Below is a small trained network, with its code and all its weights. Each question gives an input and a class and asks what happens when units are switched off, that is, made to give their printed mean instead of their output.

import numpy as np


def w(rows, s, z=0):
    codes = np.array(rows[::2]) - 128.0
    scale = np.full(codes.shape[1], s)
    scale[-1] = z or s
    return codes * scale


def norm(h):
    return h / np.sqrt((h * h).mean(-1, keepdims=True) + 1e-5)


def f(y):
    return y / 2 * (1 + np.tanh(0.7978845608 * (y + 0.044715 * y**3)))


def log_softmax(a):
    a = a - a.max(-1, keepdims=True)
    return a - np.log(np.exp(a).sum(-1, keepdims=True))


def net(x, mask):
    res = np.array(x, float).reshape(1, 5) / 4 @ E
    u = 0
    for l in range(4):
        y = f(norm(res) @ A[l][:, :-1].T + A[l][:, -1])
        res = res + np.where(mask[u : u + 3], y, B[l][:, -1]) @ B[l][:, :-1]
        u += 3
    return log_softmax(norm(res)[-1] @ U[:, :-1].T + U[:, -1])


A, B = {}, {}
E = w([
[91,5,101,47,116,112,113,207,138,17],'x0',
[140,136,187,87,134,169,38,151,219,92],'x1',
[181,196,68,220,150,103,212,212,182,48],'x2',
[89,129,103,106,253,166,117,207,80,100],'x3',
[92,116,161,86,132,104,234,103,234,127],'x4',
],0.0077)
A[0] = w([
[142,87,34,143,99,148,41,174,45,121,86],'0.n0',
[90,177,148,171,211,178,127,110,96,179,7],'0.n1',
[159,128,125,30,199,255,83,112,66,131,28],'0.n2',
],0.006,0.0015)
B[0] = w([
[129,182,96,62,9,121,141,164,106,70,245],'0.n0',
[146,14,103,172,156,182,163,125,71,156,206],'0.n1',
[104,115,203,225,178,109,115,253,180,117,253],'0.n2',
],0.011,0.0037)
A[1] = w([
[163,95,56,92,191,174,97,224,122,70,9],'1.n0',
[173,147,124,188,188,87,253,148,76,233,58],'1.n1',
[17,84,193,162,128,107,68,169,134,69,205],'1.n2',
],0.0066,0.0015)
B[1] = w([
[44,49,83,120,124,123,86,109,181,4,224],'1.n0',
[152,131,142,154,186,255,168,62,226,126,254],'1.n1',
[190,18,134,84,122,199,231,109,204,134,246],'1.n2',
],0.0095,0.005)
A[2] = w([
[107,92,202,168,151,154,2,219,37,173,124],'2.n0',
[187,189,37,187,129,137,54,99,143,59,3],'2.n1',
[63,83,109,57,72,193,149,127,92,75,186],'2.n2',
],0.0064,0.002)
B[2] = w([
[66,52,107,114,146,214,187,169,164,121,176],'2.n0',
[182,78,128,103,160,143,90,43,8,198,173],'2.n1',
[40,75,212,143,97,75,57,168,87,93,252],'2.n2',
],0.014,0.0045)
A[3] = w([
[254,187,126,228,99,159,176,180,175,151,2],'3.n0',
[254,41,227,199,146,123,247,160,79,103,166],'3.n1',
[247,15,246,240,213,214,155,149,150,161,174],'3.n2',
],0.0044,0.0013)
B[3] = w([
[97,94,169,169,178,120,134,109,174,182,162],'3.n0',
[123,153,63,197,172,166,96,150,138,158,181],'3.n1',
[81,255,127,101,157,189,216,107,115,175,254],'3.n2',
],0.012,0.0066)
U = w([
[162,221,128,157,44,68,46,65,68,202,3],'0',
[114,210,147,217,196,247,222,72,198,224,171],'1',
[1,84,113,84,89,158,145,200,187,60,203],'2',
],0.0085,0.0033)

Each question gives the input, the list of numbers given to net, and the class t.
The units are the neurons (one row each of A and B). Each row of codes is followed by its name. A weight is (code - 128) times the scale printed after its matrix; where a second scale follows, it is the last column's (A, B and U).
mask holds one flag per neuron, layer by layer. A switched-off neuron (its flag False) gives its mean, the last column of its row in B, instead of its output. The means were averaged over made-up inputs and are rounded, as every weight is.
A unit's drop is (log p(t) with every unit on - log p(t) with that unit switched off) / (log p(t) with every unit on - log p(t) with every unit switched off).
The circuit of an input: a set's keep is (log p(t) with only the set's units on - log p(t) with every unit switched off) / (log p(t) with every unit on - log p(t) with every unit switched off). Starting from all 12 units, units are removed one at a time, each time the one whose removal leaves the highest keep (on an exact tie, the one counted first), for as long as the keep stays at least 0.8.
units of the circuit, in order: the units of the circuit, biggest drop first
k most important neurons: the k neurons with the biggest drops, biggest first
top k neurons in layer l: the k neurons of layer l with the biggest drops, biggest first
drop of u: that unit's drop, to one decimal
input [-3,8,-1,6,-8], class 2: units of the circuit, in order -> 1.n0
input [2,3,7,-3,-4], class 0: units of the circuit, in order -> 2.n1; 0.n2; 1.n2
input [2,3,-5,-6,3], class 0: units of the circuit, in order -> 2.n0; 1.n0; 1.n1
input [0,-1,-1,-2,1], class 0: units of the circuit, in order -> 0.n2; 1.n1; 1.n2; 2.n0
input [-3,-1,-8,6,-5], class 2: units of the circuit, in order -> 0.n0; 2.n2
input [-4,5,-2,-6,-1], class 0: units of the circuit, in order -> 1.n1; 1.n2
input [1,-2,-7,-7,-1], class 0: 2 most important neurons -> 0.n2; 1.n0
input [-2,-7,0,1,-7], class 0: top 2 neurons in layer 0 -> 0.n0; 0.n2
input [-2,1,2,3,-3], class 2: 2 most important neurons -> 1.n0; 0.n0
input [-1,-3,7,5,-4], class 0: top 2 neurons in layer 1 -> 1.n2; 1.n0
input [5,-8,-4,-6,-1], class 0: drop of 0.n2 -> 0.2
input [-1,1,8,-1,-7], class 0: drop of 0.n0 -> 0.0
input [1,-6,-7,-8,0], class 0: drop of 1.n0 -> 0.1
input [-1,-7,-1,8,-7], class 2: units of the circuit, in order -> 0.n0
